Below are the code and all the weights of a small trained network. Each question names an input and a target symbol and asks about switching units off, where a switched-off unit gives its printed mean instead of its output.

import numpy as np


def w(rows, s, z=0):
    codes = np.array(rows[::2]) - 128.0
    scale = np.full(codes.shape[1], s)
    scale[-1] = z or s
    return codes * scale


def norm(h):
    return h / np.sqrt((h * h).mean(-1, keepdims=True) + 1e-5)


def f(y):
    return y / 2 * (1 + np.tanh(0.7978845608 * (y + 0.044715 * y**3)))


def softmax(a):
    e = np.exp(a - a.max(-1, keepdims=True))
    return e / e.sum(-1, keepdims=True)


def log_softmax(a):
    a = a - a.max(-1, keepdims=True)
    return a - np.log(np.exp(a).sum(-1, keepdims=True))


def net(x, mask):
    ids = ['ΞΦΨΩδθλπτ'.index(c) for c in x.split()]
    T = len(ids)
    res = E[ids] + P[:T]
    r = norm(res)
    for j in range(2):
        rows = slice(2 * j, 2 * j + 2)
        q, k, v = (r @ M[0][rows].T for M in (Q, K, V))
        z = softmax(np.where(np.tri(T) > 0, q @ k.T / 2**0.5, -1e9)) @ v
        o = O[0][rows]
        res = res + np.where(mask[j], z, o[:, -1]) @ o[:, :-1]
    y = f(norm(res) @ A[0][:, :-1].T + A[0][:, -1])
    res = res + np.where(mask[2:14], y, B[0][:, -1]) @ B[0][:, :-1]
    return log_softmax(norm(res)[-1] @ U[:, :-1].T + U[:, -1])


Q, K, V, O, A, B = {}, {}, {}, {}, {}, {}
E = w([
[102,79,134,72],'Ξ',
[16,53,17,86],'Φ',
[160,127,217,158],'Ψ',
[79,174,162,116],'Ω',
[84,184,32,124],'δ',
[103,43,136,159],'θ',
[14,136,115,246],'λ',
[104,113,192,131],'π',
[219,205,98,158],'τ',
],0.014)
P = w([
[26,124,73,255],'0',
[80,100,103,171],'1',
[101,93,121,144],'2',
[119,86,140,123],'3',
[125,77,158,107],'4',
[125,66,177,98],'5',
[131,61,177,96],'6',
[133,67,182,92],'7',
[122,63,192,97],'8',
[129,68,184,91],'9',
[122,61,188,107],'10',
],0.0029)
Q[0] = w([
[81,84,146,175],'head 0',
[2,117,179,170],'head 0',
[233,66,105,137],'head 1',
[216,178,117,179],'head 1',
],0.0091)
K[0] = w([
[150,50,198,149],'head 0',
[81,121,156,40],'head 0',
[1,206,66,136],'head 1',
[74,146,83,228],'head 1',
],0.0083)
V[0] = w([
[197,27,73,195],'head 0',
[76,53,82,88],'head 0',
[129,216,51,131],'head 1',
[2,68,95,44],'head 1',
],0.0055)
O[0] = w([
[193,1,128,209,67],'head 0',
[199,203,140,121,197],'head 0',
[82,157,65,113,14],'head 1',
[98,69,142,39,254],'head 1',
],0.0068,0.0034)
A[0] = w([
[199,179,48,84,52],'neuron 0',
[74,23,59,17,4],'neuron 1',
[159,138,48,2,190],'neuron 2',
[125,144,207,123,149],'neuron 3',
[150,196,203,136,132],'neuron 4',
[129,250,114,45,142],'neuron 5',
[158,176,171,119,127],'neuron 6',
[239,199,70,172,7],'neuron 7',
[226,105,143,207,66],'neuron 8',
[200,130,158,113,155],'neuron 9',
[58,4,191,197,156],'neuron 10',
[81,191,156,236,186],'neuron 11',
],0.0082,0.0027)
B[0] = w([
[128,117,76,147,133],'neuron 0',
[184,254,161,204,199],'neuron 1',
[197,87,208,122,181],'neuron 2',
[184,158,39,164,179],'neuron 3',
[108,217,103,178,167],'neuron 4',
[78,31,142,137,176],'neuron 5',
[46,249,73,214,142],'neuron 6',
[96,209,12,123,136],'neuron 7',
[36,192,215,85,131],'neuron 8',
[71,101,129,200,136],'neuron 9',
[161,103,65,109,254],'neuron 10',
[218,169,195,49,200],'neuron 11',
],0.0054,0.0066)
U = w([
[175,129,198,55,199],'Ξ',
[138,145,92,110,55],'Φ',
[159,163,137,167,53],'Ψ',
[2,175,194,58,150],'Ω',
[104,142,111,138,85],'δ',
[164,38,127,199,200],'θ',
[10,80,138,250,1],'λ',
[196,173,120,139,108],'π',
[142,196,52,188,181],'τ',
],0.0094,0.0044)

Each question gives the input, a string of symbols that net reads in full, and the target symbol t.
The units are the heads (2 rows each of Q, K, V and O) and the neurons (one row each of A and B). Each row of codes is followed by its name. A weight is (code - 128) times the scale printed after its matrix; where a second scale follows, it is the last column's (O, A, B and U).
mask holds one flag per unit, heads first, then neurons. A switched-off unit (its flag False) gives its mean, the last column of its rows in O or B, instead of its output. The means were averaged over made-up inputs and are rounded, as every weight is.
A unit's drop is (log p(t) with every unit on - log p(t) with that unit switched off) / (log p(t) with every unit on - log p(t) with every unit switched off).
The circuit of an input: a set's keep is (log p(t) with only the set's units on - log p(t) with every unit switched off) / (log p(t) with every unit on - log p(t) with every unit switched off). Starting from the 12 units with the biggest drops (on a tie, the unit counted first), units are removed one at a time, each time the one whose removal leaves the highest keep (on an exact tie, the one counted first), for as long as the keep stays at least 0.8.
units of the circuit, in order: the units of the circuit, biggest drop first
unit that matters most: the unit with the biggest drop
k most important neurons: the k neurons with the biggest drops, biggest first
which heads matter: for each layer, one digit per head in row order, 1 if its drop is at least 0.15 and else 0, layers parted by /
drop of u: that unit's drop, to one decimal
input Ξ τ π, target τ: which heads matter -> 00
input Ω π Ξ Ω π λ π λ δ, target Ω: units of the circuit, in order -> [neuron 10; neuron 5; neuron 3]
input Φ δ λ π Ω λ θ θ λ, target θ: unit that matters most -> neuron 10
input λ λ λ λ θ π π, target θ: which heads matter -> 10
input Φ λ λ θ Ω π δ λ Φ Ω π, target Ω: units of the circuit, in order -> [head 0; neuron 2; neuron 11]
input Ω λ λ λ Ω Φ λ π δ, target Ω: 3 most important neurons -> [neuron 10; neuron 3; neuron 5]
input π θ θ λ Ω Ω δ Ξ δ, target Ξ: units of the circuit, in order -> [neuron 2; head 1]
input δ λ τ Ω π λ, target Ω: which heads matter -> 10
input Ξ θ δ, target θ: which heads matter -> 11
input Ψ Ξ Ψ λ τ λ π, target τ: which heads matter -> 01
input π λ δ π Ξ λ Φ, target Ξ: units of the circuit, in order -> [neuron 2; head 1; neuron 1; neuron 6]
input Φ π π Φ λ Φ θ λ, target θ: 4 most important neurons -> [neuron 10; neuron 1; neuron 11; neuron 8]
input Φ θ Φ, target θ: units of the circuit, in order -> [head 0; neuron 2]
input Ω λ θ Ψ Φ Φ τ Φ, target τ: which heads matter -> 01
input Ξ Φ λ Φ δ λ, target Ξ: unit that matters most -> neuron 11
input λ Φ δ λ Ω π, target Ω: 2 most important neurons -> [neuron 1; neuron 11]
input Ψ λ π λ Ξ Ω Ξ Ξ Φ δ, target Ξ: which heads matter -> 01
input π λ Φ θ θ Ω λ θ δ, target θ: which heads matter -> 10
input θ τ τ Ω Ω δ Ω Ω Ω λ, target Ω: which heads matter -> 10
input Φ Ω θ λ τ λ λ π Φ, target τ: 2 most important neurons -> [neuron 1; neuron 11]
input δ λ θ Ξ Φ, target Ξ: 3 most important neurons -> [neuron 2; neuron 1; neuron 3]
input Ω λ Ω Ψ, target τ: drop of neuron 6 -> 0.2
